Below is a small trained network, with its code and all its weights. Each question gives an input and a target symbol and asks what happens when units are switched off, that is, made to give their printed mean instead of their output.

import numpy as np


def w(rows, s, z=0):
    codes = np.array(rows[::2]) - 128.0
    scale = np.full(codes.shape[1], s)
    scale[-1] = z or s
    return codes * scale


def f(y):
    return np.maximum(y, 0)


def softmax(a):
    e = np.exp(a - a.max(-1, keepdims=True))
    return e / e.sum(-1, keepdims=True)


def log_softmax(a):
    a = a - a.max(-1, keepdims=True)
    return a - np.log(np.exp(a).sum(-1, keepdims=True))


def net(x, mask):
    ids = ['βγδζηλμξπτφω'.index(c) for c in x.split()]
    T = len(ids)
    res = E[ids] + P[:T]
    u = 0
    for l in range(2):
        q, k, v = (res @ M[l].T for M in (Q, K, V))
        z = softmax(np.where(np.tri(T) > 0, q @ k.T / 4**0.5, -1e9)) @ v
        res = res + np.where(mask[u], z, O[l][:, -1]) @ O[l][:, :-1]
        u += 1
        y = f(res @ A[l][:, :-1].T + A[l][:, -1])
        res = res + np.where(mask[u : u + 8], y, B[l][:, -1]) @ B[l][:, :-1]
        u += 8
    return log_softmax(res[-1] @ U[:, :-1].T + U[:, -1])


Q, K, V, O, A, B = {}, {}, {}, {}, {}, {}
E = w([
[75,151,102,138],'β',
[177,126,160,101],'γ',
[165,92,137,169],'δ',
[161,98,100,84],'ζ',
[110,133,121,80],'η',
[111,122,111,147],'λ',
[133,172,69,115],'μ',
[128,175,175,176],'ξ',
[123,10,123,135],'π',
[139,204,196,111],'τ',
[87,33,3,156],'φ',
[111,40,239,149],'ω',
],0.0062)
P = w([
[135,129,123,118],'0',
[111,127,134,167],'1',
[114,124,141,102],'2',
[150,127,118,118],'3',
[116,109,146,182],'4',
[138,103,171,104],'5',
[167,127,102,131],'6',
[98,107,158,184],'7',
[101,124,146,101],'8',
[149,151,84,113],'9',
[1,128,120,155],'10',
],0.027)
Q[0] = w([
[78,149,89,94],'0.h0',
[108,148,64,55],'0.h0',
[58,154,142,122],'0.h0',
[105,81,148,253],'0.h0',
],0.017)
K[0] = w([
[78,146,94,101],'0.h0',
[36,121,118,115],'0.h0',
[115,202,84,97],'0.h0',
[251,117,62,124],'0.h0',
],0.017)
V[0] = w([
[51,125,60,133],'0.h0',
[145,63,224,116],'0.h0',
[70,81,88,96],'0.h0',
[175,8,84,128],'0.h0',
],0.013)
O[0] = w([
[176,24,152,136,116],'0.h0',
[46,178,162,69,165],'0.h0',
[151,45,144,90,148],'0.h0',
[68,75,11,85,253],'0.h0',
],0.011,0.0024)
A[0] = w([
[125,173,156,213,222],'0.n0',
[127,197,2,171,169],'0.n1',
[58,50,102,144,109],'0.n2',
[36,105,211,89,73],'0.n3',
[174,85,175,216,147],'0.n4',
[95,79,132,150,253],'0.n5',
[209,158,60,33,118],'0.n6',
[141,94,73,59,155],'0.n7',
],0.008,0.0052)
B[0] = w([
[119,121,93,255,192],'0.n0',
[172,60,230,158,213],'0.n1',
[143,202,116,160,222],'0.n2',
[252,1,167,176,179],'0.n3',
[161,129,40,214,172],'0.n4',
[63,120,87,88,253],'0.n5',
[249,159,141,138,173],'0.n6',
[178,111,122,69,195],'0.n7',
],0.0074)
Q[1] = w([
[116,128,144,177],'1.h0',
[254,105,231,111],'1.h0',
[97,164,124,79],'1.h0',
[87,86,77,168],'1.h0',
],0.009)
K[1] = w([
[179,188,177,125],'1.h0',
[111,2,220,150],'1.h0',
[44,177,46,161],'1.h0',
[200,173,79,108],'1.h0',
],0.0063)
V[1] = w([
[80,45,123,161],'1.h0',
[214,191,101,67],'1.h0',
[253,174,185,93],'1.h0',
[223,218,140,53],'1.h0',
],0.0049)
O[1] = w([
[48,117,64,151,200],'1.h0',
[188,194,227,101,182],'1.h0',
[200,184,189,2,248],'1.h0',
[203,164,230,76,130],'1.h0',
],0.0051,0.0015)
A[1] = w([
[179,205,156,144,234],'1.n0',
[175,253,101,128,83],'1.n1',
[44,149,155,108,248],'1.n2',
[54,173,122,201,33],'1.n3',
[207,148,178,124,4],'1.n4',
[161,199,86,218,38],'1.n5',
[80,161,114,51,253],'1.n6',
[25,117,127,155,120],'1.n7',
],0.011,0.0049)
B[1] = w([
[129,108,198,148,231],'1.n0',
[130,73,102,193,166],'1.n1',
[113,191,130,234,203],'1.n2',
[188,172,132,38,233],'1.n3',
[106,254,67,133,157],'1.n4',
[73,54,120,64,254],'1.n5',
[56,157,159,101,208],'1.n6',
[185,199,116,87,221],'1.n7',
],0.012,0.0054)
U = w([
[124,114,27,225,75],'β',
[137,177,223,134,70],'γ',
[129,103,226,56,39],'δ',
[165,198,108,100,78],'ζ',
[175,152,167,25,2],'η',
[137,114,148,95,212],'λ',
[226,175,92,167,152],'μ',
[128,34,155,194,147],'ξ',
[80,113,79,55,125],'π',
[115,121,131,254,230],'τ',
[208,125,71,75,141],'φ',
[3,176,79,172,208],'ω',
],0.0098,0.0037)

Each question gives the input, a string of symbols that net reads in full, and the target symbol t.
The units are the heads (4 rows each of Q, K, V and O) and the neurons (one row each of A and B). Each row of codes is followed by its name. A weight is (code - 128) times the scale printed after its matrix; where a second scale follows, it is the last column's (O, A, B and U).
mask holds one flag per unit, layer by layer, with each layer's heads first. A switched-off unit (its flag False) gives its mean, the last column of its rows in O or B, instead of its output. The means were averaged over made-up inputs and are rounded, as every weight is.
A unit's drop is (log p(t) with every unit on - log p(t) with that unit switched off) / (log p(t) with every unit on - log p(t) with every unit switched off).
The circuit of an input: a set's keep is (log p(t) with only the set's units on - log p(t) with every unit switched off) / (log p(t) with every unit on - log p(t) with every unit switched off). Starting from the 12 units with the biggest drops (on a tie, the unit counted first), units are removed one at a time, each time the one whose removal leaves the highest keep (on an exact tie, the one counted first), for as long as the keep stays at least 0.8.
circuit, biggest first: the units of the circuit, biggest drop first
unit that matters most: the unit with the biggest drop
k most important neurons: the k neurons with the biggest drops, biggest first
top k neurons in layer l: the k neurons of layer l with the biggest drops, biggest first
input δ φ ω π τ ω ξ ξ, target η: 3 most important neurons	1.n3; 1.n5; 1.n7
input η μ ζ γ ω ζ μ π ζ φ δ, target β: circuit, biggest first	0.h0
input β μ μ η, target μ: circuit, biggest first	0.h0; 1.n5
input λ τ γ ω ζ, target μ: 2 most important neurons	1.n7; 1.n3
input ξ δ φ ξ β δ η τ ω γ, target ω: circuit, biggest first	0.h0; 1.h0; 1.n6
input ω ζ η λ ω β φ γ δ β φ, target π: 3 most important neurons	1.n5; 0.n2; 0.n4
input ω τ δ ω λ γ δ ζ μ μ λ, target ξ: 3 most important neurons	0.n6; 1.n5; 0.n4
input φ φ φ τ, target φ: 4 most important neurons	0.n7; 0.n2; 0.n6; 1.n2
input λ δ μ, target ω: 3 most important neurons	0.n1; 1.n3; 0.n3
input δ β β τ λ τ μ μ η μ ω, target ξ: 3 most important neurons	0.n6; 1.n5; 0.n4
input φ μ λ ω ω β λ, target ω: circuit, biggest first	0.h0; 1.n6
input τ γ δ ω γ, target μ: 3 most important neurons	1.n7; 0.n0; 1.n3
input τ ζ γ ξ ω μ τ λ, target δ: 4 most important neurons	1.n5; 1.n3; 1.n0; 0.n0
input δ β φ δ η τ δ μ ζ μ, target μ: most important neuron	0.n6
input λ φ μ ζ ξ λ λ μ β, target ξ: circuit, biggest first	0.h0; 0.n3; 1.n3
input τ δ ξ β ξ π λ ω ξ ξ, target ω: circuit, biggest first	0.h0; 1.n6
input η η δ δ γ ξ τ φ μ μ φ, target ξ: top 3 neurons in layer 0	0.n6; 0.n7; 0.n1
input λ δ η μ τ ξ δ, target τ: top 2 neurons in layer 1	1.n1; 1.n3
input μ φ φ λ τ δ τ δ, target δ: 3 most important neurons	1.n5; 1.n3; 1.n0
input δ ξ λ λ λ μ τ μ, target δ: unit that matters most	1.n5
input ζ δ ξ, target τ: 2 most important neurons	0.n3; 1.n3
input γ τ γ, target γ: top 4 neurons in layer 0	0.n5; 0.n3; 0.n4; 0.n2
input ω μ γ φ ξ μ γ μ, target γ: 2 most important neurons	0.n1; 0.n6
input τ τ γ γ, target τ: circuit, biggest first	0.h0; 1.n1; 1.n3
input λ ζ δ γ ζ λ γ β β γ δ, target γ: circuit, biggest first	1.h0; 0.n6
input μ τ γ ξ ω φ μ γ τ, target γ: circuit, biggest first	0.h0; 1.n0
input φ η ω τ γ, target δ: top neuron in layer 0	0.n0
